Below are the code and all the weights of a small trained network. Each question names an input and a class and asks about switching units off, where a switched-off unit gives its printed mean instead of its output.

import numpy as np


def w(rows, s, z=0):
    codes = np.array(rows[::2]) - 128.0
    scale = np.full(codes.shape[1], s)
    scale[-1] = z or s
    return codes * scale


def norm(h):
    return h / np.sqrt((h * h).mean(-1, keepdims=True) + 1e-5)


def f(y):
    return y / 2 * (1 + np.tanh(0.7978845608 * (y + 0.044715 * y**3)))


def log_softmax(a):
    a = a - a.max(-1, keepdims=True)
    return a - np.log(np.exp(a).sum(-1, keepdims=True))


def net(x, mask):
    res = np.array(x, float).reshape(1, 4) / 4 @ E
    u = 0
    for l in range(4):
        y = f(norm(res) @ A[l][:, :-1].T + A[l][:, -1])
        res = res + np.where(mask[u : u + 7], y, B[l][:, -1]) @ B[l][:, :-1]
        u += 7
    return log_softmax(norm(res)[-1] @ U[:, :-1].T + U[:, -1])


A, B = {}, {}
E = w([
[127,155,165,225],'x0',
[82,69,247,211],'x1',
[104,193,226,110],'x2',
[254,118,49,148],'x3',
],0.0066)
A[0] = w([
[214,74,97,104,142],'0.n1',
[80,174,131,237,81],'0.n2',
[158,226,176,34,189],'0.n3',
[154,25,70,107,4],'0.n4',
[204,28,181,90,118],'0.n5',
[43,255,104,66,139],'0.n6',
[139,19,23,63,63],'0.n7',
],0.0083,0.0043)
B[0] = w([
[178,221,90,119,220],'0.n1',
[98,115,148,175,172],'0.n2',
[106,24,229,142,254],'0.n3',
[3,172,94,138,153],'0.n4',
[100,238,193,92,186],'0.n5',
[24,58,44,53,238],'0.n6',
[2,253,117,187,224],'0.n7',
],0.009,0.0041)
A[1] = w([
[119,116,125,175,48],'1.n1',
[149,88,166,6,242],'1.n2',
[109,110,130,100,131],'1.n3',
[117,56,148,139,6],'1.n4',
[183,87,106,108,122],'1.n5',
[109,156,129,114,187],'1.n6',
[135,110,124,97,28],'1.n7',
],0.018,0.0022)
B[1] = w([
[61,160,158,254,150],'1.n1',
[100,91,93,53,254],'1.n2',
[83,105,214,98,168],'1.n3',
[139,132,122,135,202],'1.n4',
[69,238,144,24,128],'1.n5',
[167,56,110,80,174],'1.n6',
[49,144,116,47,124],'1.n7',
],0.0087,0.0064)
A[2] = w([
[63,83,80,139,103],'2.n1',
[8,99,141,90,247],'2.n2',
[132,116,67,45,24],'2.n3',
[107,141,101,58,130],'2.n4',
[114,116,121,158,85],'2.n5',
[146,122,220,135,46],'2.n6',
[167,166,159,140,5],'2.n7',
],0.012,0.0035)
B[2] = w([
[132,111,1,131,162],'2.n1',
[184,81,51,124,254],'2.n2',
[190,184,152,137,160],'2.n3',
[236,139,161,158,174],'2.n4',
[103,119,84,148,128],'2.n5',
[190,120,107,134,148],'2.n6',
[117,164,75,133,128],'2.n7',
],0.0073,0.01)
A[3] = w([
[211,68,94,120,253],'3.n1',
[148,131,137,146,74],'3.n2',
[254,133,110,100,136],'3.n3',
[129,176,49,109,96],'3.n4',
[37,139,117,32,101],'3.n5',
[134,173,145,172,158],'3.n6',
[99,141,179,223,97],'3.n7',
],0.013,0.0045)
B[3] = w([
[109,168,244,198,255],'3.n1',
[104,148,64,143,120],'3.n2',
[228,154,210,143,203],'3.n3',
[103,206,120,110,212],'3.n4',
[152,94,74,68,205],'3.n5',
[98,38,44,191,195],'3.n6',
[148,39,44,254,219],'3.n7',
],0.0078,0.0064)
U = w([
[111,49,110,217,192],'0',
[143,83,254,105,175],'1',
[67,146,123,130,46],'2',
[114,120,158,105,2],'3',
[109,11,144,2,171],'4',
[191,206,135,142,178],'5',
[72,215,45,71,155],'6',
[153,147,159,39,71],'7',
],0.018,0.0095)

Each question gives the input, the list of numbers given to net, and the class t.
The units are the neurons (one row each of A and B). Each row of codes is followed by its name. A weight is (code - 128) times the scale printed after its matrix; where a second scale follows, it is the last column's (A, B and U).
mask holds one flag per neuron, layer by layer. A switched-off neuron (its flag False) gives its mean, the last column of its row in B, instead of its output. The means were averaged over made-up inputs and are rounded, as every weight is.
A unit's drop is (log p(t) with every unit on - log p(t) with that unit switched off) / (log p(t) with every unit on - log p(t) with every unit switched off).
The circuit of an input: a set's keep is (log p(t) with only the set's units on - log p(t) with every unit switched off) / (log p(t) with every unit on - log p(t) with every unit switched off). Starting from the 12 units with the biggest drops (on a tie, the unit counted first), units are removed one at a time, each time the one whose removal leaves the highest keep (on an exact tie, the one counted first), for as long as the keep stays at least 0.8.
circuit, biggest first: the units of the circuit, biggest drop first
k most important neurons: the k neurons with the biggest drops, biggest first
k most important neurons of layer l: the k neurons of layer l with the biggest drops, biggest first
input [-6,-7,2,-2], class 4: circuit, biggest first : (0.n3)
input [1,2,6,6], class 1: 2 most important neurons of layer 0 : (0.n7; 0.n4)
input [-1,2,-4,7], class 5: 2 most important neurons : (0.n1; 0.n3)
input [-5,4,-1,-3], class 1: 2 most important neurons of layer 2 : (2.n4; 2.n2)
input [-6,-1,7,6], class 1: 3 most important neurons of layer 3 : (3.n3; 3.n1; 3.n6)
input [-7,8,-2,-4], class 1: circuit, biggest first : (0.n6; 3.n1; 2.n2; 3.n7)
input [6,-3,-6,2], class 5: 4 most important neurons of layer 0 : (0.n3; 0.n1; 0.n6; 0.n2)
input [0,1,7,6], class 1: 2 most important neurons : (0.n3; 0.n7)
input [-2,-1,-5,5], class 6: 3 most important neurons : (0.n7; 0.n4; 2.n2)
input [-3,-2,2,4], class 5: 3 most important neurons of layer 0 : (0.n1; 0.n7; 0.n6)
input [-3,-7,1,0], class 7: 3 most important neurons : (2.n3; 2.n4; 0.n7)
input [4,-6,-8,1], class 6: 3 most important neurons : (0.n7; 2.n2; 0.n4)
input [0,-3,-6,7], class 6: 4 most important neurons : (0.n7; 0.n4; 2.n2; 3.n4)
input [-3,-4,-5,4], class 6: circuit, biggest first : (0.n7)
input [-5,0,0,6], class 5: 4 most important neurons : (1.n6; 1.n1; 3.n3; 0.n2)
input [6,1,8,-7], class 0: 3 most important neurons : (1.n2; 0.n2; 0.n5)
input [-8,6,5,4], class 1: 2 most important neurons : (0.n6; 3.n1)
input [-6,0,-8,-8], class 6: 2 most important neurons : (0.n7; 0.n3)
input [-3,-4,3,2], class 4: 2 most important neurons : (0.n3; 1.n2)
input [1,-1,-6,3], class 6: most important neuron of layer 0 : (0.n7)
input [-7,8,4,-4], class 4: 2 most important neurons of layer 2 : (2.n3; 2.n4)
